Below are the code and all the weights of a small trained network. Each question names an input and a class and asks about switching units off, where a switched-off unit gives its printed mean instead of its output.

import numpy as np


def w(rows, s, z=0):
    codes = np.array(rows[::2]) - 128.0
    scale = np.full(codes.shape[1], s)
    scale[-1] = z or s
    return codes * scale


def norm(h):
    return h / np.sqrt((h * h).mean(-1, keepdims=True) + 1e-5)


def f(y):
    return y / 2 * (1 + np.tanh(0.7978845608 * (y + 0.044715 * y**3)))


def log_softmax(a):
    a = a - a.max(-1, keepdims=True)
    return a - np.log(np.exp(a).sum(-1, keepdims=True))


def net(x, mask):
    res = np.array(x, float).reshape(1, 4) / 4 @ E
    u = 0
    for l in range(4):
        y = f(norm(res) @ A[l][:, :-1].T + A[l][:, -1])
        res = res + np.where(mask[u : u + 3], y, B[l][:, -1]) @ B[l][:, :-1]
        u += 3
    return log_softmax(norm(res)[-1] @ U[:, :-1].T + U[:, -1])


A, B = {}, {}
E = w([
[255,123,42,141],'x0',
[98,161,103,20],'x1',
[28,200,59,186],'x2',
[122,38,43,158],'x3',
],0.0069)
A[0] = w([
[102,69,59,142,175],'0.n1',
[89,245,109,253,116],'0.n2',
[206,149,176,87,4],'0.n3',
],0.0063,0.0022)
B[0] = w([
[86,42,72,199,175],'0.n1',
[217,59,255,224,251],'0.n2',
[189,59,12,135,163],'0.n3',
],0.0074,0.0025)
A[1] = w([
[92,2,208,75,101],'1.n1',
[184,160,20,144,100],'1.n2',
[17,51,134,132,254],'1.n3',
],0.0068,0.0012)
B[1] = w([
[51,118,92,127,254],'1.n1',
[217,149,123,202,208],'1.n2',
[100,148,4,138,248],'1.n3',
],0.013,0.0023)
A[2] = w([
[254,155,131,84,95],'2.n1',
[102,189,122,101,3],'2.n2',
[70,66,149,149,126],'2.n3',
],0.012,0.0034)
B[2] = w([
[198,71,253,121,254],'2.n1',
[144,205,52,96,129],'2.n2',
[254,175,163,143,176],'2.n3',
],0.0059,0.0061)
A[3] = w([
[85,208,130,71,58],'3.n1',
[152,253,114,113,252],'3.n2',
[69,32,169,142,246],'3.n3',
],0.013,0.0047)
B[3] = w([
[28,12,153,63,185],'3.n1',
[84,7,189,210,219],'3.n2',
[90,254,76,30,254],'3.n3',
],0.0097,0.0052)
U = w([
[58,31,166,83,212],'0',
[245,12,187,141,179],'1',
[178,134,146,19,86],'2',
[66,135,6,68,135],'3',
[202,73,12,185,107],'4',
[106,168,211,182,108],'5',
[102,117,74,157,2],'6',
],0.018,0.0052)

Each question gives the input, the list of numbers given to net, and the class t.
The units are the neurons (one row each of A and B). Each row of codes is followed by its name. A weight is (code - 128) times the scale printed after its matrix; where a second scale follows, it is the last column's (A, B and U).
mask holds one flag per neuron, layer by layer. A switched-off neuron (its flag False) gives its mean, the last column of its row in B, instead of its output. The means were averaged over made-up inputs and are rounded, as every weight is.
A unit's drop is (log p(t) with every unit on - log p(t) with that unit switched off) / (log p(t) with every unit on - log p(t) with every unit switched off).
The circuit of an input: a set's keep is (log p(t) with only the set's units on - log p(t) with every unit switched off) / (log p(t) with every unit on - log p(t) with every unit switched off). Starting from all 12 units, units are removed one at a time, each time the one whose removal leaves the highest keep (on an exact tie, the one counted first), for as long as the keep stays at least 0.8.
units of the circuit, in order: the units of the circuit, biggest drop first
most important unit: the unit with the biggest drop
top k neurons: the k neurons with the biggest drops, biggest first
k most important neurons of layer l: the k neurons of layer l with the biggest drops, biggest first
drop of u: that unit's drop, to one decimal
input [-1,-6,-7,4], class 3: units of the circuit, in order	[3.n3, 1.n1]
input [4,-1,3,0], class 1: units of the circuit, in order	[1.n3]
input [0,-8,-6,-6], class 2: units of the circuit, in order	[3.n3, 3.n2, 1.n2]
input [-2,-7,-6,0], class 2: units of the circuit, in order	[3.n3, 3.n2]
input [8,-3,2,2], class 1: units of the circuit, in order	[1.n3, 1.n1]
input [-1,-5,-8,4], class 2: top 2 neurons	[3.n3, 2.n3]
input [1,-3,-4,4], class 4: units of the circuit, in order	[2.n1, 0.n2]
input [-1,8,3,2], class 0: top 3 neurons	[3.n2, 3.n3, 3.n1]
input [4,-2,-6,6], class 4: units of the circuit, in order	[3.n2, 0.n2]
input [0,0,-7,0], class 2: top 2 neurons	[3.n3, 1.n3]
input [1,-4,-6,5], class 4: top 2 neurons	[2.n3, 3.n1]
input [-2,2,-7,-5], class 2: top 2 neurons	[0.n3, 1.n3]
input [4,-7,8,0], class 5: top 3 neurons	[0.n2, 0.n3, 1.n3]
input [-4,-4,-6,1], class 3: most important unit	1.n1
input [-6,-1,4,-7], class 0: top 2 neurons	[3.n1, 2.n1]
input [-4,5,7,-1], class 0: top 2 neurons	[3.n2, 3.n1]
input [3,7,5,-2], class 0: drop of 0.n3	0.5
input [0,-3,-7,3], class 2: drop of 1.n1	-0.2
input [-4,-6,1,3], class 3: drop of 3.n3	0.3
input [7,1,-1,4], class 1: units of the circuit, in order	[1.n3]
input [-3,2,2,1], class 3: drop of 1.n3	1.5
input [1,3,7,8], class 4: 2 most important neurons of layer 1	[1.n2, 1.n1]
